Here is a tiny trained network, its code and every weight. The questions are about switching its units off for an input and a target symbol, where a switched-off unit gives its printed mean instead of its output.

import numpy as np


def w(rows, s, z=0):
    codes = np.array(rows[::2]) - 128.0
    scale = np.full(codes.shape[1], s)
    scale[-1] = z or s
    return codes * scale


def f(y):
    return y / 2 * (1 + np.tanh(0.7978845608 * (y + 0.044715 * y**3)))


def softmax(a):
    e = np.exp(a - a.max(-1, keepdims=True))
    return e / e.sum(-1, keepdims=True)


def log_softmax(a):
    a = a - a.max(-1, keepdims=True)
    return a - np.log(np.exp(a).sum(-1, keepdims=True))


def net(x, mask):
    ids = ['ΓΔΞΦβεζθπτω'.index(c) for c in x.split()]
    T = len(ids)
    res = E[ids] + P[:T]
    u = 0
    for l in range(3):
        q, k, v = (res @ M[l].T for M in (Q, K, V))
        z = softmax(np.where(np.tri(T) > 0, q @ k.T / 4**0.5, -1e9)) @ v
        res = res + np.where(mask[u], z, O[l][:, -1]) @ O[l][:, :-1]
        u += 1
        y = f(res @ A[l][:, :-1].T + A[l][:, -1])
        res = res + np.where(mask[u : u + 8], y, B[l][:, -1]) @ B[l][:, :-1]
        u += 8
    return log_softmax(res[-1] @ U[:, :-1].T + U[:, -1])


Q, K, V, O, A, B = {}, {}, {}, {}, {}, {}
E = w([
[147,102,128,108,63],'Γ',
[117,126,107,119,47],'Δ',
[111,91,87,124,150],'Ξ',
[161,129,110,95,102],'Φ',
[147,64,85,143,50],'β',
[165,152,30,64,149],'ε',
[110,172,151,77,57],'ζ',
[187,131,191,56,65],'θ',
[175,198,140,174,25],'π',
[63,173,253,121,81],'τ',
[162,175,187,204,142],'ω',
],0.023)
P = w([
[3,57,170,171,166],'0',
[109,74,152,151,238],'1',
[98,98,130,108,216],'2',
[143,114,122,95,212],'3',
[121,136,108,85,158],'4',
[169,153,100,86,175],'5',
[140,190,92,71,101],'6',
[189,189,80,74,118],'7',
[191,213,98,100,88],'8',
],0.0058)
Q[0] = w([
[34,83,68,178,96],'0.h1',
[26,178,127,79,196],'0.h1',
[184,100,218,236,211],'0.h1',
[208,7,2,86,130],'0.h1',
],0.0086)
K[0] = w([
[2,69,89,144,121],'0.h1',
[91,168,148,58,187],'0.h1',
[105,120,190,234,221],'0.h1',
[219,61,69,122,102],'0.h1',
],0.0094)
V[0] = w([
[171,3,148,110,112],'0.h1',
[116,118,250,135,175],'0.h1',
[123,228,146,129,123],'0.h1',
[158,104,196,76,193],'0.h1',
],0.0059)
O[0] = w([
[138,2,109,137,123,254],'0.h1',
[92,173,134,146,140,14],'0.h1',
[141,115,185,55,107,61],'0.h1',
[64,127,149,110,35,39],'0.h1',
],0.0096,0.0035)
A[0] = w([
[80,194,186,143,215,95],'0.n1',
[173,212,105,89,218,4],'0.n2',
[194,197,160,124,123,90],'0.n3',
[157,119,247,69,84,73],'0.n4',
[98,157,200,159,131,62],'0.n5',
[123,146,134,166,93,179],'0.n6',
[119,108,144,84,39,251],'0.n7',
[159,104,146,195,130,170],'0.n8',
],0.011,0.0032)
B[0] = w([
[136,126,98,79,221,187],'0.n1',
[85,153,76,144,187,153],'0.n2',
[97,161,132,73,1,188],'0.n3',
[93,128,73,45,178,226],'0.n4',
[193,136,32,165,101,183],'0.n5',
[209,109,181,122,103,153],'0.n6',
[163,74,126,84,174,255],'0.n7',
[102,186,107,63,141,195],'0.n8',
],0.0074,0.0089)
Q[1] = w([
[255,120,88,127,115],'1.h1',
[200,86,36,90,125],'1.h1',
[162,70,88,48,88],'1.h1',
[247,110,126,135,61],'1.h1',
],0.0092)
K[1] = w([
[189,159,116,135,119],'1.h1',
[173,154,43,97,129],'1.h1',
[167,147,112,67,98],'1.h1',
[203,112,112,107,7],'1.h1',
],0.011)
V[1] = w([
[3,225,91,183,210],'1.h1',
[63,192,53,83,200],'1.h1',
[248,167,92,254,166],'1.h1',
[168,154,106,134,64],'1.h1',
],0.0061)
O[1] = w([
[201,157,65,59,44,2],'1.h1',
[164,156,54,63,156,226],'1.h1',
[131,110,94,255,29,4],'1.h1',
[161,100,172,141,96,172],'1.h1',
],0.0055,0.0082)
A[1] = w([
[146,158,160,220,120,1],'1.n1',
[32,93,185,138,134,95],'1.n2',
[116,28,97,92,90,127],'1.n3',
[89,163,194,99,89,137],'1.n4',
[165,201,104,173,181,80],'1.n5',
[166,154,222,139,110,196],'1.n6',
[134,160,99,186,11,197],'1.n7',
[105,178,154,77,143,185],'1.n8',
],0.012,0.004)
B[1] = w([
[83,125,174,116,76,126],'1.n1',
[207,133,165,50,92,145],'1.n2',
[142,234,181,139,172,250],'1.n3',
[60,178,222,109,182,152],'1.n4',
[53,159,153,140,107,148],'1.n5',
[156,118,100,1,54,143],'1.n6',
[139,118,144,45,220,143],'1.n7',
[72,209,106,209,186,217],'1.n8',
],0.0073,0.017)
Q[2] = w([
[132,166,161,124,110],'2.h1',
[106,186,148,219,83],'2.h1',
[253,117,107,67,138],'2.h1',
[74,98,119,118,137],'2.h1',
],0.007)
K[2] = w([
[79,60,73,167,74],'2.h1',
[128,48,97,171,188],'2.h1',
[121,169,153,84,68],'2.h1',
[197,160,253,188,193],'2.h1',
],0.0059)
V[2] = w([
[135,77,82,121,35],'2.h1',
[133,1,93,43,149],'2.h1',
[243,172,58,115,112],'2.h1',
[192,65,108,203,23],'2.h1',
],0.0075)
O[2] = w([
[137,149,142,49,87,61],'2.h1',
[188,58,107,17,254,115],'2.h1',
[186,179,160,149,169,137],'2.h1',
[163,52,96,225,57,3],'2.h1',
],0.0074,0.035)
A[2] = w([
[144,153,170,108,153,64],'2.n1',
[92,87,147,72,70,42],'2.n2',
[155,247,73,189,71,180],'2.n3',
[118,154,43,122,122,67],'2.n4',
[147,140,127,114,144,11],'2.n5',
[149,109,122,78,82,155],'2.n6',
[138,120,131,75,174,36],'2.n7',
[117,151,158,55,163,2],'2.n8',
],0.012,0.006)
B[2] = w([
[150,113,152,161,28,199],'2.n1',
[135,214,74,185,156,132],'2.n2',
[113,107,163,109,87,158],'2.n3',
[235,98,251,171,97,151],'2.n4',
[22,127,100,255,48,152],'2.n5',
[18,136,180,148,86,130],'2.n6',
[159,136,135,152,75,208],'2.n7',
[136,18,50,160,113,255],'2.n8',
],0.0068,0.046)
U = w([
[175,57,205,165,65,47],'Γ',
[125,124,155,109,104,111],'Δ',
[132,173,75,27,148,174],'Ξ',
[141,125,129,22,137,228],'Φ',
[151,134,192,241,209,142],'β',
[255,198,69,75,86,123],'ε',
[58,203,60,33,153,207],'ζ',
[81,69,140,179,106,1],'θ',
[111,121,133,85,46,95],'π',
[149,172,43,204,60,43],'τ',
[84,210,167,120,97,202],'ω',
],0.0069,0.0056)

Each question gives the input, a string of symbols that net reads in full, and the target symbol t.
The units are the heads (4 rows each of Q, K, V and O) and the neurons (one row each of A and B). Each row of codes is followed by its name. A weight is (code - 128) times the scale printed after its matrix; where a second scale follows, it is the last column's (O, A, B and U).
mask holds one flag per unit, layer by layer, with each layer's heads first. A switched-off unit (its flag False) gives its mean, the last column of its rows in O or B, instead of its output. The means were averaged over made-up inputs and are rounded, as every weight is.
A unit's drop is (log p(t) with every unit on - log p(t) with that unit switched off) / (log p(t) with every unit on - log p(t) with every unit switched off).
The circuit of an input: a set's keep is (log p(t) with only the set's units on - log p(t) with every unit switched off) / (log p(t) with every unit on - log p(t) with every unit switched off). Starting from the 12 units with the biggest drops (on a tie, the unit counted first), units are removed one at a time, each time the one whose removal leaves the highest keep (on an exact tie, the one counted first), for as long as the keep stays at least 0.8.
units of the circuit, in order: the units of the circuit, biggest drop first
most important unit: the unit with the biggest drop
k most important neurons: the k neurons with the biggest drops, biggest first
k most important neurons of layer l: the k neurons of layer l with the biggest drops, biggest first
input Φ Φ β π β θ, target θ: 4 most important neurons -> 2.n8, 0.n4, 2.n1, 1.n8
input θ θ β Δ β ε ω Φ, target ω: units of the circuit, in order -> 2.h1, 0.h1, 2.n8, 0.n3
input Φ τ β ω Δ, target ω: 4 most important neurons -> 1.n8, 1.n5, 2.n8, 0.n3
input Φ τ β, target τ: 2 most important neurons -> 0.n5, 0.n4
input β β ζ τ β θ ω Ξ, target ω: 3 most important neurons of layer 2 -> 2.n8, 2.n3, 2.n4
input θ τ ε, target τ: 2 most important neurons -> 2.n8, 2.n4
input Φ Γ Γ τ τ Ξ, target τ: most important neuron -> 0.n4
input β Ξ ε Γ Φ, target ε: units of the circuit, in order -> 2.h1, 1.h1
input Γ τ Φ Γ, target τ: 4 most important neurons -> 0.n5, 0.n4, 0.n3, 2.n8
input Γ ε Γ ω, target ω: units of the circuit, in order -> 1.n5, 0.h1
input β Ξ β Φ Φ τ Γ ω β, target ω: units of the circuit, in order -> 2.h1, 0.h1, 2.n8
input β ε τ Γ ε β, target ε: units of the circuit, in order -> 1.h1, 0.n2
input β β ε Ξ, target ε: units of the circuit, in order -> 1.h1, 0.n2, 2.h1
input β β Δ Γ π ω ζ ζ, target ζ: units of the circuit, in order -> 0.h1, 0.n4
input Γ ζ Δ β Ξ Γ Φ ω, target ω: 3 most important neurons -> 0.n1, 0.n2, 2.n8
input Γ ε ε Φ, target ε: units of the circuit, in order -> 1.h1, 0.n2
input β β ε ω β Δ, target ω: 2 most important neurons of layer 0 -> 0.n3, 0.n1
input π Γ Γ Δ ε ε, target ε: most important unit -> 2.n4
input ε Γ β β ε ε Φ Γ, target ε: units of the circuit, in order -> 2.h1, 1.h1
input ε β ε Γ ζ Γ β π Γ, target Γ: units of the circuit, in order -> 1.h1, 1.n8
input β Γ ε, target ε: units of the circuit, in order -> 1.h1, 2.n4
input Ξ ε Γ Φ τ ε, target τ: most important unit -> 0.h1
input ε ω Δ Γ, target ω: units of the circuit, in order -> 2.n8, 2.h1, 0.h1, 0.n3
input Ξ ε β, target ε: 2 most important neurons -> 1.n8, 0.n2
input Φ β Φ ζ, target ζ: 4 most important neurons -> 1.n8, 0.n4, 2.n4, 1.n3
